Below is a small trained network, with its code and all its weights. Each question gives an input and a class and asks what happens when units are switched off, that is, made to give their printed mean instead of their output.

import numpy as np


def w(rows, s, z=0):
    codes = np.array(rows[::2]) - 128.0
    scale = np.full(codes.shape[1], s)
    scale[-1] = z or s
    return codes * scale


def f(y):
    return y / 2 * (1 + np.tanh(0.7978845608 * (y + 0.044715 * y**3)))


def log_softmax(a):
    a = a - a.max(-1, keepdims=True)
    return a - np.log(np.exp(a).sum(-1, keepdims=True))


def net(x, mask):
    res = np.array(x, float).reshape(1, 7) / 4 @ E
    y = f(res @ A[0][:, :-1].T + A[0][:, -1])
    res = res + np.where(mask, y, B[0][:, -1]) @ B[0][:, :-1]
    return log_softmax(res[-1] @ U[:, :-1].T + U[:, -1])


A, B = {}, {}
E = w([
[122,119,121,139,134,127],'x0',
[157,159,253,233,87,92],'x1',
[254,196,46,140,152,153],'x2',
[92,126,95,110,81,109],'x3',
[132,120,127,143,134,133],'x4',
[148,130,161,119,159,141],'x5',
[250,19,171,99,82,79],'x6',
],0.0085)
A[0] = w([
[113,161,76,188,140,112,130],'N1',
[127,77,188,121,69,1,158],'N2',
[112,77,107,143,166,169,104],'N3',
[151,99,158,147,91,99,70],'N4',
[118,152,104,102,88,70,75],'N5',
[125,69,170,162,103,95,73],'N6',
[232,230,122,168,74,105,114],'N7',
[212,88,99,50,106,45,162],'N8',
[235,73,102,54,125,43,2],'N9',
[133,79,192,129,84,40,91],'N10',
[100,199,155,204,143,86,201],'N11',
[148,157,171,141,136,137,108],'N12',
[120,130,99,132,81,116,113],'N13',
[225,162,128,149,131,75,150],'N14',
[86,54,176,167,168,84,66],'N15',
[142,194,86,86,127,91,65],'N16',
[142,52,187,156,86,55,80],'N17',
[165,182,18,132,102,214,90],'N18',
[177,85,197,163,69,82,90],'N19',
[88,181,100,109,220,111,140],'N20',
[137,165,101,133,193,210,137],'N21',
[203,20,95,74,141,115,146],'N22',
],0.0083,0.0069)
B[0] = w([
[205,138,130,66,72,159,162],'N1',
[151,236,108,178,254,63,254],'N2',
[102,124,101,106,81,102,134],'N3',
[142,175,112,138,149,112,154],'N4',
[140,188,73,117,149,106,121],'N5',
[148,164,108,151,204,159,170],'N6',
[54,84,160,74,56,108,212],'N7',
[63,88,167,180,108,92,234],'N8',
[39,37,120,127,42,218,192],'N9',
[174,201,56,187,208,100,209],'N10',
[74,4,222,82,18,103,243],'N11',
[123,80,115,184,105,127,147],'N12',
[148,130,143,166,181,134,130],'N13',
[110,91,115,54,51,107,207],'N14',
[88,123,165,145,147,163,171],'N15',
[183,219,136,121,158,156,137],'N16',
[149,218,65,208,212,205,213],'N17',
[253,146,27,90,226,198,199],'N18',
[157,122,162,155,223,146,220],'N19',
[166,76,65,75,60,129,194],'N20',
[178,162,34,108,40,180,184],'N21',
[40,88,185,107,60,22,232],'N22',
],0.0057,0.0081)
U = w([
[83,52,152,3,71,216,222],'0',
[36,63,218,91,131,77,157],'1',
[233,162,104,83,211,187,2],'2',
],0.0063,0.004)

Each question gives the input, the list of numbers given to net, and the class t.
The units are the neurons (one row each of A and B). Each row of codes is followed by its name. A weight is (code - 128) times the scale printed after its matrix; where a second scale follows, it is the last column's (A, B and U).
mask holds one flag per neuron, in row order. A switched-off neuron (its flag False) gives its mean, the last column of its row in B, instead of its output. The means were averaged over made-up inputs and are rounded, as every weight is.
A unit's drop is (log p(t) with every unit on - log p(t) with that unit switched off) / (log p(t) with every unit on - log p(t) with every unit switched off).
The circuit of an input: a set's keep is (log p(t) with only the set's units on - log p(t) with every unit switched off) / (log p(t) with every unit on - log p(t) with every unit switched off). Starting from the 12 units with the biggest drops (on a tie, the unit counted first), units are removed one at a time, each time the one whose removal leaves the highest keep (on an exact tie, the one counted first), for as long as the keep stays at least 0.8.
circuit, biggest first: the units of the circuit, biggest drop first
unit that matters most: the unit with the biggest drop
k most important neurons: the k neurons with the biggest drops, biggest first
drop of u: that unit's drop, to one decimal
input [-5,-6,-1,1,4,5,6], class 1: unit that matters most	N22
input [6,4,0,-2,6,-5,2], class 2: circuit, biggest first	[N22, N9]
input [1,7,5,-1,3,-1,-1], class 0: circuit, biggest first	[N2, N14]
input [3,4,-2,5,-2,4,8], class 2: 4 most important neurons	[N17, N10, N2, N11]
input [5,2,4,4,1,2,-8], class 0: 2 most important neurons	[N11, N2]
input [-2,-2,5,-1,-1,0,1], class 0: circuit, biggest first	[N2, N10]
input [-5,-8,6,0,6,1,2], class 0: circuit, biggest first	[N9, N2]
input [4,-2,4,8,8,-6,0], class 2: 3 most important neurons	[N18, N11, N9]
input [-5,1,7,-4,-8,-3,5], class 1: 2 most important neurons	[N8, N22]
input [8,2,8,-2,-6,-8,-3], class 0: 2 most important neurons	[N7, N2]
input [6,2,-3,-7,4,3,8], class 2: 2 most important neurons	[N17, N10]
input [5,5,8,-3,6,-5,-7], class 0: 2 most important neurons	[N11, N7]
input [-5,-7,4,-7,-5,5,7], class 0: 2 most important neurons	[N9, N2]
input [-1,2,8,-7,-5,-3,8], class 1: circuit, biggest first	[N22]
input [-3,3,-2,-2,-5,1,4], class 2: drop of N2	0.1
input [-5,-7,6,8,2,-6,-3], class 2: drop of N18	0.2
input [1,5,-1,0,3,-3,4], class 2: drop of N17	0.2
